Below are the code and all the weights of a small trained network. Each question names an input and a class and asks about switching units off, where a switched-off unit gives its printed mean instead of its output.

import numpy as np


def w(rows, s, z=0):
    codes = np.array(rows[::2]) - 128.0
    scale = np.full(codes.shape[1], s)
    scale[-1] = z or s
    return codes * scale


def f(y):
    return y / 2 * (1 + np.tanh(0.7978845608 * (y + 0.044715 * y**3)))


def log_softmax(a):
    a = a - a.max(-1, keepdims=True)
    return a - np.log(np.exp(a).sum(-1, keepdims=True))


def net(x, mask):
    res = np.array(x, float).reshape(1, 4) / 4 @ E
    y = f(res @ A[0][:, :-1].T + A[0][:, -1])
    res = res + np.where(mask, y, B[0][:, -1]) @ B[0][:, :-1]
    return log_softmax(res[-1] @ U[:, :-1].T + U[:, -1])


A, B = {}, {}
E = w([
[190,185,38,141,174,224,199,177],'x0',
[239,18,60,178,15,191,99,138],'x1',
[178,29,76,2,234,79,77,124],'x2',
[34,88,110,14,63,188,223,54],'x3',
],0.0085)
A[0] = w([
[124,30,90,169,87,197,72,127,158],'N1',
[145,124,74,159,64,105,87,147,194],'N2',
[96,108,203,82,59,76,29,73,135],'N3',
[186,132,192,233,191,84,90,150,21],'N4',
[140,68,101,60,169,131,81,149,88],'N5',
[135,9,45,114,198,105,108,87,83],'N6',
[172,145,145,143,166,63,113,233,38],'N7',
[159,130,152,45,215,90,139,120,115],'N8',
[170,119,143,219,175,75,88,135,215],'N9',
[158,110,120,89,183,157,81,79,5],'N10',
[172,203,18,98,184,214,208,204,172],'N11',
[69,254,211,115,200,120,196,213,134],'N12',
[45,181,115,116,178,97,103,95,75],'N13',
[98,63,101,103,107,126,235,33,128],'N14',
[174,83,98,154,100,132,128,115,20],'N15',
[102,193,252,228,26,194,187,123,195],'N16',
[86,147,97,64,80,145,167,78,114],'N17',
],0.0092,0.0013)
B[0] = w([
[142,92,77,161,122,134,254,77,205],'N1',
[122,103,69,113,124,172,153,98,175],'N2',
[105,35,208,41,125,69,135,106,215],'N3',
[90,158,78,81,134,178,158,167,208],'N4',
[199,189,143,163,54,120,48,148,191],'N5',
[163,102,87,141,100,107,29,144,209],'N6',
[96,152,116,116,199,197,168,130,188],'N7',
[126,178,121,199,30,80,142,137,197],'N8',
[75,111,150,33,152,123,163,159,202],'N9',
[165,156,130,171,109,141,87,149,163],'N10',
[160,130,251,70,145,71,123,31,236],'N11',
[117,112,110,181,81,176,169,97,225],'N12',
[78,105,68,202,78,157,175,110,182],'N13',
[139,186,107,84,203,208,148,185,206],'N14',
[88,89,88,184,99,128,158,137,169],'N15',
[178,164,183,157,124,53,41,175,250],'N16',
[144,136,35,93,180,179,112,211,191],'N17',
],0.0084,0.014)
U = w([
[158,212,102,189,83,114,53,196,131],'0',
[73,193,52,36,219,190,161,215,31],'1',
[72,126,31,199,60,159,197,43,92],'2',
[106,146,177,17,147,94,134,1,248],'3',
],0.009,0.0013)

Each question gives the input, the list of numbers given to net, and the class t.
The units are the neurons (one row each of A and B). Each row of codes is followed by its name. A weight is (code - 128) times the scale printed after its matrix; where a second scale follows, it is the last column's (A, B and U).
mask holds one flag per neuron, in row order. A switched-off neuron (its flag False) gives its mean, the last column of its row in B, instead of its output. The means were averaged over made-up inputs and are rounded, as every weight is.
A unit's drop is (log p(t) with every unit on - log p(t) with that unit switched off) / (log p(t) with every unit on - log p(t) with every unit switched off).
The circuit of an input: a set's keep is (log p(t) with only the set's units on - log p(t) with every unit switched off) / (log p(t) with every unit on - log p(t) with every unit switched off). Starting from the 12 units with the biggest drops (on a tie, the unit counted first), units are removed one at a time, each time the one whose removal leaves the highest keep (on an exact tie, the one counted first), for as long as the keep stays at least 0.8.
units of the circuit, in order: the units of the circuit, biggest drop first
unit that matters most: the unit with the biggest drop
k most important neurons: the k neurons with the biggest drops, biggest first
drop when u is switched off: that unit's drop, to one decimal
input [8,-8,-2,-3], class 2: unit that matters most -> N12
input [7,-4,-3,-7], class 1: 2 most important neurons -> (N4, N7)
input [4,7,-2,-8], class 1: 2 most important neurons -> (N9, N4)
input [-7,-7,3,0], class 2: 3 most important neurons -> (N13, N11, N8)
input [8,7,7,2], class 3: 3 most important neurons -> (N11, N16, N1)
input [0,-3,-4,3], class 0: 2 most important neurons -> (N16, N1)
input [-7,5,-7,7], class 0: 4 most important neurons -> (N16, N11, N17, N9)
input [0,-2,5,5], class 0: 2 most important neurons -> (N8, N5)
input [4,7,-8,0], class 0: 2 most important neurons -> (N16, N12)
input [7,-3,7,0], class 0: 3 most important neurons -> (N8, N5, N3)
input [-5,-7,-4,-2], class 2: 3 most important neurons -> (N12, N13, N11)
input [1,-7,6,-1], class 2: 2 most important neurons -> (N16, N13)
input [-8,5,8,0], class 0: 2 most important neurons -> (N5, N6)
input [6,-3,0,-3], class 3: units of the circuit, in order -> (N11)
input [-8,-7,-6,-6], class 3: drop when N6 is switched off -> 0.1
input [6,-6,4,4], class 2: drop when N9 is switched off -> 0.1
input [-8,0,-2,-5], class 3: drop when N3 is switched off -> 0.6
